Here is a tiny trained network, its code and every weight. The questions are about switching its units off for an input and a class, where a switched-off unit gives its printed mean instead of its output.

import numpy as np


def w(rows, s, z=0):
    codes = np.array(rows[::2]) - 128.0
    scale = np.full(codes.shape[1], s)
    scale[-1] = z or s
    return codes * scale


def norm(h):
    return h / np.sqrt((h * h).mean(-1, keepdims=True) + 1e-5)


def f(y):
    return y / 2 * (1 + np.tanh(0.7978845608 * (y + 0.044715 * y**3)))


def log_softmax(a):
    a = a - a.max(-1, keepdims=True)
    return a - np.log(np.exp(a).sum(-1, keepdims=True))


def net(x, mask):
    res = np.array(x, float).reshape(1, 8) / 4 @ E
    u = 0
    for l in range(3):
        y = f(norm(res) @ A[l][:, :-1].T + A[l][:, -1])
        res = res + np.where(mask[u : u + 4], y, B[l][:, -1]) @ B[l][:, :-1]
        u += 4
    return log_softmax(norm(res)[-1] @ U[:, :-1].T + U[:, -1])


A, B = {}, {}
E = w([
[116,56,191,114,87,176,156,108,132],'x0',
[206,93,79,218,29,123,94,114,178],'x1',
[155,151,104,103,184,82,186,124,117],'x2',
[104,108,117,114,110,149,123,189,137],'x3',
[132,95,137,163,104,129,119,2,156],'x4',
[153,5,59,167,112,140,146,141,144],'x5',
[73,143,135,113,35,53,147,125,89],'x6',
[182,97,56,71,102,131,186,139,141],'x7',
],0.007)
A[0] = w([
[148,184,146,34,126,65,99,184,61,222],'0.n1',
[181,220,131,150,63,153,10,95,164,87],'0.n2',
[48,153,96,224,146,208,14,213,118,4],'0.n3',
[174,143,112,127,200,65,146,3,65,34],'0.n4',
],0.0046,0.003)
B[0] = w([
[178,110,147,42,87,96,192,98,71,253],'0.n1',
[133,99,208,43,125,161,61,118,153,198],'0.n2',
[115,102,96,140,69,150,152,200,197,159],'0.n3',
[96,109,154,254,126,205,230,124,167,164],'0.n4',
],0.0082,0.0028)
A[1] = w([
[114,143,145,67,54,254,196,150,119,150],'1.n1',
[30,133,191,172,132,157,26,99,168,4],'1.n2',
[63,34,122,162,56,121,174,87,133,104],'1.n3',
[156,129,101,102,3,81,68,159,137,107],'1.n4',
],0.0068,0.0041)
B[1] = w([
[119,168,180,153,27,93,62,42,152,225],'1.n1',
[182,33,112,169,241,162,48,2,122,180],'1.n2',
[68,210,218,114,89,131,149,97,144,239],'1.n3',
[30,116,110,128,98,159,144,172,169,255],'1.n4',
],0.0097,0.0039)
A[2] = w([
[26,37,85,81,12,122,124,164,71,1],'2.n1',
[69,166,142,155,185,180,102,143,81,66],'2.n2',
[137,243,116,161,148,77,175,45,85,103],'2.n3',
[134,75,2,180,141,175,126,203,190,14],'2.n4',
],0.0064,0.00075)
B[2] = w([
[66,132,175,109,85,167,124,194,213,253],'2.n1',
[73,155,144,87,1,111,63,217,174,140],'2.n2',
[66,157,63,90,90,151,206,148,126,204],'2.n3',
[229,100,78,213,126,125,212,155,156,194],'2.n4',
],0.0092,0.0046)
U = w([
[235,80,28,229,123,193,198,181,223,136],'0',
[133,191,34,54,200,38,199,184,2,96],'1',
[42,143,176,71,2,140,90,181,196,208],'2',
[201,21,172,158,206,220,12,6,142,2],'3',
],0.0086,0.003)

Each question gives the input, the list of numbers given to net, and the class t.
The units are the neurons (one row each of A and B). Each row of codes is followed by its name. A weight is (code - 128) times the scale printed after its matrix; where a second scale follows, it is the last column's (A, B and U).
mask holds one flag per neuron, layer by layer. A switched-off neuron (its flag False) gives its mean, the last column of its row in B, instead of its output. The means were averaged over made-up inputs and are rounded, as every weight is.
A unit's drop is (log p(t) with every unit on - log p(t) with that unit switched off) / (log p(t) with every unit on - log p(t) with every unit switched off).
unit that matters most: the unit with the biggest drop
k most important neurons: the k neurons with the biggest drops, biggest first
top k neurons in layer l: the k neurons of layer l with the biggest drops, biggest first
drop of u: that unit's drop, to one decimal
input [0,1,8,-8,5,6,2,1], class 1: unit that matters most => 1.n3
input [-1,2,-6,3,-1,-1,-7,-5], class 3: 2 most important neurons => (1.n2, 0.n2)
input [3,-4,1,8,-5,4,-7,-1], class 0: 3 most important neurons => (1.n3, 2.n4, 0.n2)
input [-4,-1,7,-2,1,0,-4,-7], class 1: top 2 neurons in layer 1 => (1.n4, 1.n3)
input [7,-6,5,-1,1,-8,8,3], class 1: top 3 neurons in layer 0 => (0.n2, 0.n1, 0.n3)
input [-7,-4,-5,-2,2,-2,-3,4], class 1: top 2 neurons in layer 1 => (1.n4, 1.n3)
input [7,-6,-7,6,7,0,-2,2], class 3: 2 most important neurons => (1.n2, 0.n1)
input [-1,5,-6,-8,6,-8,5,0], class 3: 2 most important neurons => (1.n2, 0.n2)
input [-1,-5,8,-6,6,-2,-7,3], class 0: 2 most important neurons => (0.n4, 1.n3)
input [-5,4,-5,4,2,-3,-7,-4], class 3: 2 most important neurons => (0.n2, 1.n2)
input [-4,-1,-7,-4,-6,6,-5,-7], class 0: 2 most important neurons => (0.n3, 2.n4)
input [4,4,6,0,7,7,5,7], class 2: top 2 neurons in layer 2 => (2.n4, 2.n1)
input [-3,8,1,3,6,-4,3,-8], class 3: drop of 1.n2 => 0.6
input [0,-6,-3,-7,-8,1,-1,3], class 1: unit that matters most => 1.n4
input [5,5,-7,2,5,0,-1,-5], class 3: drop of 0.n2 => 0.0
input [-3,-1,6,5,0,-4,7,-1], class 1: drop of 1.n3 => 0.1
input [1,-8,0,-8,-5,-2,3,-5], class 1: drop of 0.n1 => 0.2
